Below are the code and all the weights of a small trained network. Each question names an input and a class and asks about switching units off, where a switched-off unit gives its printed mean instead of its output.

import numpy as np


def w(rows, s, z=0):
    codes = np.array(rows[::2]) - 128.0
    scale = np.full(codes.shape[1], s)
    scale[-1] = z or s
    return codes * scale


def f(y):
    return y / 2 * (1 + np.tanh(0.7978845608 * (y + 0.044715 * y**3)))


def log_softmax(a):
    a = a - a.max(-1, keepdims=True)
    return a - np.log(np.exp(a).sum(-1, keepdims=True))


def net(x, mask):
    res = np.array(x, float).reshape(1, 8) / 4 @ E
    y = f(res @ A[0][:, :-1].T + A[0][:, -1])
    res = res + np.where(mask, y, B[0][:, -1]) @ B[0][:, :-1]
    return log_softmax(res[-1] @ U[:, :-1].T + U[:, -1])


A, B = {}, {}
E = w([
[134,138,140,125,113,128,137,147,117,137],'x0',
[161,173,99,131,185,153,83,145,126,201],'x1',
[99,120,117,146,130,143,108,121,115,124],'x2',
[123,103,38,34,107,180,168,105,80,144],'x3',
[104,101,99,117,68,182,123,184,254,128],'x4',
[144,141,177,116,93,142,128,111,142,174],'x5',
[154,145,130,118,127,115,160,145,135,123],'x6',
[123,134,134,135,109,137,120,115,123,149],'x7',
],0.014)
A[0] = w([
[86,163,161,250,87,106,121,134,172,90,134],'neuron 0',
[111,82,102,67,68,158,123,124,131,112,89],'neuron 1',
[93,153,148,128,144,75,190,29,45,116,80],'neuron 2',
[111,141,190,84,118,128,116,113,129,157,133],'neuron 3',
[121,111,102,57,136,172,136,106,71,157,3],'neuron 4',
[180,140,141,174,169,134,79,98,107,140,94],'neuron 5',
[136,183,72,117,170,165,93,154,159,182,235],'neuron 6',
[153,227,150,179,195,93,67,130,110,142,139],'neuron 7',
],0.011,0.0025)
B[0] = w([
[126,98,147,138,96,140,64,213,167,27,231],'neuron 0',
[163,100,48,186,204,214,253,176,173,189,207],'neuron 1',
[229,102,144,120,33,34,29,200,201,131,248],'neuron 2',
[115,97,101,10,143,202,118,32,82,54,157],'neuron 3',
[45,74,212,125,34,66,82,100,234,64,219],'neuron 4',
[149,219,39,214,120,190,139,149,47,135,191],'neuron 5',
[204,182,248,79,136,36,56,93,231,76,230],'neuron 6',
[22,204,84,232,166,156,199,64,84,178,238],'neuron 7',
],0.0069,0.014)
U = w([
[117,145,187,142,151,96,118,117,171,42,210],'0',
[137,82,139,111,125,139,124,172,198,73,190],'1',
[87,138,25,160,194,231,254,111,123,186,6],'2',
],0.0091,0.0025)

Each question gives the input, the list of numbers given to net, and the class t.
The units are the neurons (one row each of A and B). Each row of codes is followed by its name. A weight is (code - 128) times the scale printed after its matrix; where a second scale follows, it is the last column's (A, B and U).
mask holds one flag per neuron, in row order. A switched-off neuron (its flag False) gives its mean, the last column of its row in B, instead of its output. The means were averaged over made-up inputs and are rounded, as every weight is.
A unit's drop is (log p(t) with every unit on - log p(t) with that unit switched off) / (log p(t) with every unit on - log p(t) with every unit switched off).
The circuit of an input: a set's keep is (log p(t) with only the set's units on - log p(t) with every unit switched off) / (log p(t) with every unit on - log p(t) with every unit switched off). Starting from all 8 units, units are removed one at a time, each time the one whose removal leaves the highest keep (on an exact tie, the one counted first), for as long as the keep stays at least 0.8.
units of the circuit, in order: the units of the circuit, biggest drop first
unit that matters most: the unit with the biggest drop
k most important neurons: the k neurons with the biggest drops, biggest first
drop when u is switched off: that unit's drop, to one decimal
input [1,5,-4,-7,8,-4,0,1], class 0: 2 most important neurons -> [neuron 6; neuron 1]
input [3,6,-4,0,3,1,-7,-8], class 0: units of the circuit, in order -> [neuron 6; neuron 1]
input [-7,6,6,-6,-1,-3,-5,-3], class 2: units of the circuit, in order -> [neuron 7]
input [4,5,7,-3,-1,1,1,0], class 2: 3 most important neurons -> [neuron 7; neuron 2; neuron 4]
input [2,2,-2,-2,0,7,2,1], class 2: units of the circuit, in order -> [neuron 2; neuron 4]
input [-5,7,-5,-1,0,7,1,6], class 2: 2 most important neurons -> [neuron 7; neuron 2]
input [-7,-4,3,-8,5,-1,4,-8], class 1: 3 most important neurons -> [neuron 0; neuron 6; neuron 7]
input [-8,-7,-6,-8,5,1,4,-3], class 1: 3 most important neurons -> [neuron 0; neuron 7; neuron 6]
input [-5,-4,-7,8,2,-7,-2,6], class 2: 3 most important neurons -> [neuron 1; neuron 6; neuron 2]
input [-4,-3,8,2,-8,-4,-5,5], class 1: 2 most important neurons -> [neuron 2; neuron 6]
input [-2,8,-7,-7,-1,-1,-6,-3], class 2: 2 most important neurons -> [neuron 7; neuron 5]
input [-5,-5,1,-7,5,-2,-5,4], class 1: drop when neuron 1 is switched off -> -0.1
input [7,-2,-4,5,-5,2,2,3], class 1: drop when neuron 7 is switched off -> 0.3
input [2,6,3,-7,-7,1,8,1], class 2: drop when neuron 7 is switched off -> 0.6
input [-8,5,-2,-1,5,-3,-7,1], class 0: drop when neuron 2 is switched off -> 0.2
input [5,2,1,-4,-4,3,-8,-1], class 2: unit that matters most -> neuron 7
